Below are the code and all the weights of a small trained network. Each question names an input and a target symbol and asks about switching units off, where a switched-off unit gives its printed mean instead of its output.

import numpy as np


def w(rows, s, z=0):
    codes = np.array(rows[::2]) - 128.0
    scale = np.full(codes.shape[1], s)
    scale[-1] = z or s
    return codes * scale


def norm(h):
    return h / np.sqrt((h * h).mean(-1, keepdims=True) + 1e-5)


def f(y):
    return y / 2 * (1 + np.tanh(0.7978845608 * (y + 0.044715 * y**3)))


def softmax(a):
    e = np.exp(a - a.max(-1, keepdims=True))
    return e / e.sum(-1, keepdims=True)


def log_softmax(a):
    a = a - a.max(-1, keepdims=True)
    return a - np.log(np.exp(a).sum(-1, keepdims=True))


def net(x, mask):
    ids = ['βδεξφψ'.index(c) for c in x.split()]
    T = len(ids)
    res = E[ids] + P[:T]
    r = norm(res)
    for j in range(3):
        rows = slice(3 * j, 3 * j + 3)
        q, k, v = (r @ M[0][rows].T for M in (Q, K, V))
        z = softmax(np.where(np.tri(T) > 0, q @ k.T / 3**0.5, -1e9)) @ v
        o = O[0][rows]
        res = res + np.where(mask[j], z, o[:, -1]) @ o[:, :-1]
    y = f(norm(res) @ A[0][:, :-1].T + A[0][:, -1])
    res = res + np.where(mask[3:19], y, B[0][:, -1]) @ B[0][:, :-1]
    return log_softmax(norm(res)[-1] @ U[:, :-1].T + U[:, -1])


Q, K, V, O, A, B = {}, {}, {}, {}, {}, {}
E = w([
[184,61,202,131,142,94,48,81],'β',
[113,48,123,79,192,156,94,21],'δ',
[172,62,237,148,4,134,106,123],'ε',
[163,222,144,56,165,71,125,105],'ξ',
[143,45,114,211,196,4,133,160],'φ',
[95,129,31,96,84,80,197,68],'ψ',
],0.011)
P = w([
[118,177,156,223,92,135,83,28],'0',
[166,143,134,209,137,231,174,102],'1',
[163,38,88,55,96,92,111,97],'2',
[6,172,233,137,94,87,152,82],'3',
[32,149,70,135,124,171,37,114],'4',
[117,29,109,36,129,97,154,146],'5',
],0.011)
Q[0] = w([
[120,43,176,59,89,82,99,84],'H0',
[191,99,173,95,147,91,249,105],'H0',
[244,109,86,119,151,249,129,183],'H0',
[98,152,118,156,150,125,107,136],'H1',
[79,135,139,185,124,125,111,106],'H1',
[136,123,148,116,146,113,158,167],'H1',
[35,172,160,148,127,123,96,138],'H2',
[164,140,206,131,158,111,196,115],'H2',
[81,110,191,87,119,52,125,89],'H2',
],0.013)
K[0] = w([
[98,200,61,128,143,108,167,252],'H0',
[74,146,110,79,125,3,107,164],'H0',
[177,173,149,176,120,86,14,23],'H0',
[191,181,137,159,108,126,142,92],'H1',
[121,157,178,184,144,238,98,130],'H1',
[108,144,140,103,128,133,76,101],'H1',
[75,145,83,127,148,213,244,138],'H2',
[95,129,81,38,85,16,148,151],'H2',
[129,105,153,87,112,100,232,227],'H2',
],0.012)
V[0] = w([
[169,186,118,141,254,66,153,90],'H0',
[123,53,232,154,188,117,30,193],'H0',
[154,176,178,25,163,193,95,83],'H0',
[76,151,168,150,82,88,136,51],'H1',
[117,196,128,234,121,164,186,99],'H1',
[149,116,141,125,119,40,107,102],'H1',
[82,101,90,107,193,141,167,112],'H2',
[66,27,100,90,118,114,55,138],'H2',
[223,165,223,108,205,90,43,146],'H2',
],0.0087)
O[0] = w([
[62,110,113,113,149,217,198,229,186],'H0',
[105,112,83,128,139,187,3,169,100],'H0',
[217,125,59,58,130,248,186,70,80],'H0',
[119,90,123,117,139,154,156,164,253],'H1',
[92,81,224,152,69,100,119,130,169],'H1',
[134,163,159,57,143,156,178,172,211],'H1',
[173,169,132,136,117,175,237,201,48],'H2',
[119,162,62,96,81,157,99,166,131],'H2',
[69,85,145,40,205,85,135,156,176],'H2',
],0.0079,0.0061)
A[0] = w([
[150,224,127,112,137,204,163,151,110],'N0',
[213,165,78,60,71,50,112,130,102],'N1',
[196,141,76,117,99,252,171,168,69],'N2',
[141,124,126,70,165,122,178,97,128],'N3',
[107,119,111,68,83,125,164,116,119],'N4',
[131,76,72,95,158,138,73,149,156],'N5',
[140,122,168,204,131,116,103,71,77],'N6',
[163,144,41,113,157,150,107,139,50],'N7',
[106,144,151,107,50,113,81,93,107],'N8',
[33,167,178,208,156,163,110,152,2],'N9',
[79,147,161,156,149,147,173,178,108],'N10',
[100,184,170,235,141,93,175,112,111],'N11',
[183,108,72,99,145,179,133,125,106],'N12',
[85,88,188,131,74,136,104,134,85],'N13',
[121,94,119,110,82,93,190,127,84],'N14',
[99,131,173,84,120,74,112,142,133],'N15',
],0.014,0.0086)
B[0] = w([
[172,112,27,120,120,176,154,140,165],'N0',
[94,145,210,174,139,158,154,132,178],'N1',
[151,167,57,251,194,171,93,145,199],'N2',
[105,83,171,192,122,106,120,125,228],'N3',
[132,113,180,167,181,118,150,113,196],'N4',
[138,142,85,116,67,133,168,172,239],'N5',
[136,161,101,128,132,58,116,61,203],'N6',
[95,153,168,158,168,86,95,72,149],'N7',
[152,131,98,134,133,134,161,105,212],'N8',
[125,228,201,122,144,141,75,120,177],'N9',
[159,167,157,114,116,108,66,65,195],'N10',
[185,185,112,97,78,188,154,147,211],'N11',
[148,188,116,149,146,117,91,137,180],'N12',
[112,136,88,131,170,118,95,131,253],'N13',
[71,99,157,112,158,125,112,133,178],'N14',
[144,95,102,128,161,159,156,168,253],'N15',
],0.014,0.0072)
U = w([
[88,68,42,84,106,112,135,224,251],'β',
[119,148,37,255,208,183,158,152,13],'δ',
[117,111,41,146,164,28,81,69,60],'ε',
[53,43,172,178,182,110,179,134,133],'ξ',
[50,212,148,135,176,119,55,178,48],'φ',
[156,165,117,132,57,163,185,124,234],'ψ',
],0.0059,0.0016)

Each question gives the input, a string of symbols that net reads in full, and the target symbol t.
The units are the heads (3 rows each of Q, K, V and O) and the neurons (one row each of A and B). Each row of codes is followed by its name. A weight is (code - 128) times the scale printed after its matrix; where a second scale follows, it is the last column's (O, A, B and U).
mask holds one flag per unit, heads first, then neurons. A switched-off unit (its flag False) gives its mean, the last column of its rows in O or B, instead of its output. The means were averaged over made-up inputs and are rounded, as every weight is.
A unit's drop is (log p(t) with every unit on - log p(t) with that unit switched off) / (log p(t) with every unit on - log p(t) with every unit switched off).
The circuit of an input: a set's keep is (log p(t) with only the set's units on - log p(t) with every unit switched off) / (log p(t) with every unit on - log p(t) with every unit switched off). Starting from the 12 units with the biggest drops (on a tie, the unit counted first), units are removed one at a time, each time the one whose removal leaves the highest keep (on an exact tie, the one counted first), for as long as the keep stays at least 0.8.
circuit, biggest first: the units of the circuit, biggest drop first
most important unit: the unit with the biggest drop
top k neurons: the k neurons with the biggest drops, biggest first
which heads matter: for each layer, one digit per head in row order, 1 if its drop is at least 0.15 and else 0, layers parted by /
drop of u: that unit's drop, to one decimal
input ε ξ ξ ε ε, target ξ: circuit, biggest first => (H2)
input ξ ε ξ φ ε β, target β: which heads matter => 100
input ξ ξ β, target δ: circuit, biggest first => (H0; N2)
input ψ ξ ψ δ φ, target ξ: which heads matter => 100
input ε β ε, target ψ: top 3 neurons => (N1; N5; N2)
input ε ψ ε φ, target ψ: circuit, biggest first => (N11; H2)
input δ ε ε ψ, target ψ: circuit, biggest first => (H2; N11)
input φ ψ ε, target ξ: which heads matter => 100
input δ ε ψ ε ε, target ε: which heads matter => 000
input ψ ψ ψ ε φ, target ψ: circuit, biggest first => (N11; H0)
input φ ε ε δ, target ε: which heads matter => 100
input φ ξ δ, target δ: which heads matter => 110
input ψ ψ ξ ε, target ψ: which heads matter => 001
input ε ψ δ φ β, target ψ: most important unit => H2
input ψ ε ε β β, target ε: which heads matter => 000
input δ β ε ξ ψ, target β: which heads matter => 101
input ε ξ ε δ δ, target ξ: which heads matter => 101
input ε β β, target φ: which heads matter => 110
input ε ε ξ ψ, target ψ: which heads matter => 001
input ξ β β ψ ξ, target β: most important unit => H0
input ξ ε ε ξ, target ξ: drop of H0 => 0.5
input δ ψ ε ξ β, target ψ: drop of N2 => 0.0
input ε ξ β β φ, target ξ: drop of H0 => 0.4
input ξ δ ε ξ ξ β, target δ: drop of H0 => 1.0
input δ β β, target φ: top 2 neurons => (N7; N1)
